Here is a tiny trained network, its code and every weight. The questions are about switching its units off for an input and a target symbol, where a switched-off unit gives its printed mean instead of its output.

import numpy as np


def w(rows, s, z=0):
    codes = np.array(rows[::2]) - 128.0
    scale = np.full(codes.shape[1], s)
    scale[-1] = z or s
    return codes * scale


def norm(h):
    return h / np.sqrt((h * h).mean(-1, keepdims=True) + 1e-5)


def f(y):
    return y / 2 * (1 + np.tanh(0.7978845608 * (y + 0.044715 * y**3)))


def softmax(a):
    e = np.exp(a - a.max(-1, keepdims=True))
    return e / e.sum(-1, keepdims=True)


def log_softmax(a):
    a = a - a.max(-1, keepdims=True)
    return a - np.log(np.exp(a).sum(-1, keepdims=True))


def net(x, mask):
    ids = ['αβγδεζηθμξπστφψω'.index(c) for c in x.split()]
    T = len(ids)
    res = E[ids] + P[:T]
    r = norm(res)
    for j in range(3):
        rows = slice(3 * j, 3 * j + 3)
        q, k, v = (r @ M[0][rows].T for M in (Q, K, V))
        z = softmax(np.where(np.tri(T) > 0, q @ k.T / 3**0.5, -1e9)) @ v
        o = O[0][rows]
        res = res + np.where(mask[j], z, o[:, -1]) @ o[:, :-1]
    y = f(norm(res) @ A[0][:, :-1].T + A[0][:, -1])
    res = res + np.where(mask[3:7], y, B[0][:, -1]) @ B[0][:, :-1]
    return log_softmax(norm(res)[-1] @ U[:, :-1].T + U[:, -1])


Q, K, V, O, A, B = {}, {}, {}, {}, {}, {}
E = w([
[141,158,197,182],'α',
[106,77,120,127],'β',
[38,148,139,85],'γ',
[107,111,136,130],'δ',
[184,71,155,67],'ε',
[58,120,83,148],'ζ',
[91,57,148,117],'η',
[137,107,104,199],'θ',
[119,169,213,116],'μ',
[249,171,79,109],'ξ',
[121,53,160,146],'π',
[108,54,141,133],'σ',
[104,100,122,120],'τ',
[116,110,139,131],'φ',
[109,111,142,138],'ψ',
[118,112,137,127],'ω',
],0.02)
P = w([
[62,1,213,191],'0',
[78,31,195,178],'1',
[92,51,176,170],'2',
[102,66,164,163],'3',
[109,86,160,157],'4',
[117,98,152,151],'5',
[128,116,150,155],'6',
[131,132,149,149],'7',
[138,142,149,148],'8',
[138,143,155,145],'9',
],0.0093)
Q[0] = w([
[213,176,67,98],'h1',
[92,33,132,137],'h1',
[96,75,150,194],'h1',
[129,255,48,107],'h2',
[79,133,245,101],'h2',
[105,54,177,132],'h2',
[81,83,151,162],'h3',
[50,43,244,188],'h3',
[182,249,21,90],'h3',
],0.013)
K[0] = w([
[170,31,169,84],'h1',
[131,216,121,147],'h1',
[116,165,110,174],'h1',
[53,81,157,123],'h2',
[163,159,134,117],'h2',
[199,164,127,131],'h2',
[134,152,104,127],'h3',
[178,252,55,101],'h3',
[81,77,177,156],'h3',
],0.019)
V[0] = w([
[196,99,91,170],'h1',
[204,74,145,111],'h1',
[92,95,80,142],'h1',
[74,85,82,102],'h2',
[132,99,195,96],'h2',
[151,157,184,79],'h2',
[248,106,91,94],'h3',
[180,106,181,237],'h3',
[128,117,247,31],'h3',
],0.013)
O[0] = w([
[175,152,54,104,128],'h1',
[243,182,52,51,142],'h1',
[106,67,81,105,155],'h1',
[161,131,50,45,92],'h2',
[140,56,176,75,185],'h2',
[166,113,191,119,123],'h2',
[199,2,250,148,182],'h3',
[212,192,111,218,253],'h3',
[164,200,185,5,141],'h3',
],0.0078,0.0077)
A[0] = w([
[244,129,185,249,89],'n1',
[144,187,31,174,173],'n2',
[116,1,145,147,255],'n3',
[129,68,216,183,174],'n4',
],0.0079,0.0074)
B[0] = w([
[41,158,128,170,201],'n1',
[254,214,76,30,161],'n2',
[210,102,178,252,254],'n3',
[229,239,131,198,216],'n4',
],0.0067,0.01)
U = w([
[128,141,129,101,182],'α',
[158,156,39,210,13],'β',
[112,114,108,107,149],'γ',
[149,87,81,121,143],'δ',
[156,85,107,114,81],'ε',
[41,136,158,109,255],'ζ',
[195,96,197,57,116],'η',
[134,140,120,111,129],'θ',
[182,150,119,123,136],'μ',
[196,109,124,144,33],'ξ',
[103,150,116,100,199],'π',
[115,250,143,186,47],'σ',
[112,45,132,69,164],'τ',
[109,190,215,84,148],'φ',
[50,117,83,179,194],'ψ',
[125,155,124,116,166],'ω',
],0.017,0.0055)

Each question gives the input, a string of symbols that net reads in full, and the target symbol t.
The units are the heads (3 rows each of Q, K, V and O) and the neurons (one row each of A and B). Each row of codes is followed by its name. A weight is (code - 128) times the scale printed after its matrix; where a second scale follows, it is the last column's (O, A, B and U).
mask holds one flag per unit, heads first, then neurons. A switched-off unit (its flag False) gives its mean, the last column of its rows in O or B, instead of its output. The means were averaged over made-up inputs and are rounded, as every weight is.
A unit's drop is (log p(t) with every unit on - log p(t) with that unit switched off) / (log p(t) with every unit on - log p(t) with every unit switched off).
The circuit of an input: a set's keep is (log p(t) with only the set's units on - log p(t) with every unit switched off) / (log p(t) with every unit on - log p(t) with every unit switched off). Starting from all 7 units, units are removed one at a time, each time the one whose removal leaves the highest keep (on an exact tie, the one counted first), for as long as the keep stays at least 0.8.
circuit, biggest first: the units of the circuit, biggest drop first
most important unit: the unit with the biggest drop
top k neurons: the k neurons with the biggest drops, biggest first
which heads matter: for each layer, one digit per head in row order, 1 if its drop is at least 0.15 and else 0, layers parted by /
input δ γ η, target ζ: which heads matter -> 101
input ψ ε θ β, target β: which heads matter -> 001
input θ θ φ, target β: which heads matter -> 001
input δ σ β ω ψ η, target τ: which heads matter -> 111
input ω μ σ θ γ β, target ζ: which heads matter -> 101
input ζ τ ε δ, target η: top neuron -> (n1)
input φ η θ ζ β, target ψ: which heads matter -> 101
input γ γ δ δ η τ, target ζ: circuit, biggest first -> (h3, h1)
input β θ ω α μ π η φ, target φ: circuit, biggest first -> (h3, h2, n4)
input β π ψ ψ α α ε γ ε β, target η: which heads matter -> 001
input τ β μ σ β φ β η, target φ: which heads matter -> 001
input η θ π η α δ, target σ: which heads matter -> 011
input δ η α, target σ: which heads matter -> 001
input α η β η τ, target σ: circuit, biggest first -> (h3)
input μ φ δ ζ η η, target ψ: which heads matter -> 001
input μ α δ β ψ δ ζ α β, target σ: circuit, biggest first -> (h3, h2)
input ζ ζ ω τ γ η μ ψ α γ, target ζ: circuit, biggest first -> (h3, h1, n4)
input φ ω μ ψ, target φ: circuit, biggest first -> (h3, h2)
input η ζ ζ ζ η μ α θ γ φ, target ζ: top 2 neurons -> (n4, n3)
input μ ω β α σ β φ ε π, target η: most important unit -> h3
input τ ζ φ η β δ η ψ ψ, target ψ: circuit, biggest first -> (h3, h1)
